Below are the code and all the weights of a small trained network. Each question names an input and a class and asks about switching units off, where a switched-off unit gives its printed mean instead of its output.

import numpy as np


def w(rows, s, z=0):
    codes = np.array(rows[::2]) - 128.0
    scale = np.full(codes.shape[1], s)
    scale[-1] = z or s
    return codes * scale


def norm(h):
    return h / np.sqrt((h * h).mean(-1, keepdims=True) + 1e-5)


def f(y):
    return np.maximum(y, 0)


def log_softmax(a):
    a = a - a.max(-1, keepdims=True)
    return a - np.log(np.exp(a).sum(-1, keepdims=True))


def net(x, mask):
    res = np.array(x, float).reshape(1, 4) / 4 @ E
    u = 0
    for l in range(4):
        y = f(norm(res) @ A[l][:, :-1].T + A[l][:, -1])
        res = res + np.where(mask[u : u + 8], y, B[l][:, -1]) @ B[l][:, :-1]
        u += 8
    return log_softmax(norm(res)[-1] @ U[:, :-1].T + U[:, -1])


A, B = {}, {}
E = w([
[208,200,158,132,1,122,106],'x0',
[128,145,141,96,109,97,136],'x1',
[166,147,112,163,152,58,97],'x2',
[204,30,88,96,91,82,175],'x3',
],0.004)
A[0] = w([
[122,107,182,106,210,74,222,57],'0.n1',
[80,130,111,207,45,99,149,3],'0.n2',
[194,76,106,36,195,153,252,102],'0.n3',
[26,25,178,17,87,239,180,38],'0.n4',
[102,94,152,182,61,174,129,190],'0.n5',
[132,128,204,189,161,91,124,99],'0.n6',
[81,106,120,121,5,205,117,130],'0.n7',
[227,127,97,127,83,158,167,150],'0.n8',
],0.0035,0.0019)
B[0] = w([
[77,118,20,96,199,98,107,177],'0.n1',
[162,85,113,42,119,75,87,133],'0.n2',
[102,73,135,137,74,129,91,237],'0.n3',
[187,153,207,158,170,122,254,252],'0.n4',
[139,178,181,59,115,160,143,210],'0.n5',
[162,111,191,85,77,107,178,153],'0.n6',
[165,220,123,181,177,129,180,233],'0.n7',
[104,141,117,169,93,190,61,237],'0.n8',
],0.0043,0.0027)
A[1] = w([
[153,159,89,152,151,87,126,2],'1.n1',
[160,127,116,212,150,129,114,142],'1.n2',
[174,134,132,235,145,74,6,171],'1.n3',
[87,52,144,41,253,140,192,154],'1.n4',
[109,93,70,128,129,120,155,158],'1.n5',
[178,206,72,166,69,130,97,95],'1.n6',
[132,102,154,156,146,169,121,73],'1.n7',
[116,151,41,226,136,72,107,36],'1.n8',
],0.0041,0.0018)
B[1] = w([
[223,150,200,210,254,41,228,135],'1.n1',
[57,140,138,58,162,91,182,163],'1.n2',
[128,164,183,59,117,123,212,218],'1.n3',
[134,228,67,151,141,179,106,253],'1.n4',
[114,141,87,80,107,134,108,170],'1.n5',
[133,125,29,117,174,147,128,226],'1.n6',
[122,93,71,156,100,64,189,141],'1.n7',
[188,223,136,186,120,78,172,156],'1.n8',
],0.0035,0.0037)
A[2] = w([
[72,123,149,176,105,165,108,117],'2.n1',
[193,145,218,135,48,147,106,241],'2.n2',
[171,38,97,122,98,155,90,113],'2.n3',
[151,149,82,164,166,1,103,145],'2.n4',
[154,160,127,197,165,77,93,99],'2.n5',
[158,81,61,162,95,117,125,193],'2.n6',
[161,111,149,152,176,54,86,83],'2.n7',
[89,184,123,156,141,164,63,254],'2.n8',
],0.0054,0.00098)
B[2] = w([
[203,148,208,101,93,38,116,150],'2.n1',
[119,86,68,174,215,147,141,255],'2.n2',
[33,98,246,160,14,51,135,170],'2.n3',
[115,108,176,143,158,255,184,196],'2.n4',
[46,127,147,91,99,241,208,164],'2.n5',
[62,135,189,119,69,104,97,182],'2.n6',
[199,170,203,113,127,195,215,150],'2.n7',
[125,4,131,107,102,70,70,212],'2.n8',
],0.0041,0.0044)
A[3] = w([
[73,98,6,152,160,125,186,149],'3.n1',
[111,114,79,163,21,84,188,181],'3.n2',
[163,92,166,137,131,110,254,204],'3.n3',
[219,178,153,92,101,106,171,254],'3.n4',
[83,179,213,137,147,134,22,104],'3.n5',
[54,158,131,92,165,133,87,50],'3.n6',
[81,126,65,132,224,160,102,199],'3.n7',
[178,171,95,198,32,183,69,81],'3.n8',
],0.0049,0.00087)
B[3] = w([
[180,172,92,112,103,131,8,208],'3.n1',
[78,130,157,152,174,89,102,206],'3.n2',
[112,210,182,204,121,115,151,253],'3.n3',
[108,107,104,108,190,242,111,236],'3.n4',
[132,8,159,197,59,60,220,200],'3.n5',
[116,112,84,146,43,94,70,181],'3.n6',
[253,138,120,55,71,105,116,219],'3.n7',
[125,108,47,22,221,75,69,232],'3.n8',
],0.0044,0.004)
U = w([
[168,141,27,25,159,133,33,242],'0',
[144,201,179,167,164,210,248,137],'1',
[62,61,193,174,47,28,115,2],'2',
],0.011,0.00058)

Each question gives the input, the list of numbers given to net, and the class t.
The units are the neurons (one row each of A and B). Each row of codes is followed by its name. A weight is (code - 128) times the scale printed after its matrix; where a second scale follows, it is the last column's (A, B and U).
mask holds one flag per neuron, layer by layer. A switched-off neuron (its flag False) gives its mean, the last column of its row in B, instead of its output. The means were averaged over made-up inputs and are rounded, as every weight is.
A unit's drop is (log p(t) with every unit on - log p(t) with that unit switched off) / (log p(t) with every unit on - log p(t) with every unit switched off).
The circuit of an input: a set's keep is (log p(t) with only the set's units on - log p(t) with every unit switched off) / (log p(t) with every unit on - log p(t) with every unit switched off). Starting from the 12 units with the biggest drops (on a tie, the unit counted first), units are removed one at a time, each time the one whose removal leaves the highest keep (on an exact tie, the one counted first), for as long as the keep stays at least 0.8.
units of the circuit, in order: the units of the circuit, biggest drop first
top k neurons: the k neurons with the biggest drops, biggest first
top k neurons in layer l: the k neurons of layer l with the biggest drops, biggest first
drop when u is switched off: that unit's drop, to one decimal
input [-4,4,5,3], class 1: units of the circuit, in order	(2.n4)
input [-3,7,-2,5], class 2: units of the circuit, in order	(0.n3; 2.n3)
input [-8,0,-3,-8], class 0: units of the circuit, in order	(3.n7; 3.n3; 3.n1)
input [-8,3,-8,0], class 0: top 3 neurons in layer 0	(0.n1; 0.n7; 0.n3)
input [-6,-2,8,-1], class 1: top 2 neurons	(2.n4; 2.n7)
input [-5,-6,-1,6], class 2: top 2 neurons	(0.n3; 2.n3)
input [-8,5,-7,1], class 0: top 3 neurons	(0.n1; 3.n1; 1.n4)
input [3,4,-1,5], class 2: top 2 neurons	(2.n3; 1.n4)
input [0,3,4,4], class 1: top 2 neurons	(2.n4; 1.n8)
input [5,-5,6,6], class 1: top 3 neurons	(0.n3; 1.n3; 1.n4)
input [6,-8,-6,0], class 0: top 2 neurons	(3.n8; 0.n8)
input [1,-7,8,8], class 1: top 3 neurons	(2.n4; 2.n7; 1.n8)
input [4,-4,5,3], class 1: top 2 neurons in layer 3	(3.n3; 3.n7)
input [8,-6,-8,0], class 0: units of the circuit, in order	(3.n8)
input [-6,-6,8,4], class 1: top 2 neurons in layer 1	(1.n8; 1.n6)
input [8,-4,-5,-2], class 0: drop when 3.n8 is switched off	0.2
input [8,2,3,-7], class 0: drop when 3.n8 is switched off	1.3
input [8,-3,-8,-2], class 0: top 2 neurons in layer 3	(3.n8; 3.n3)
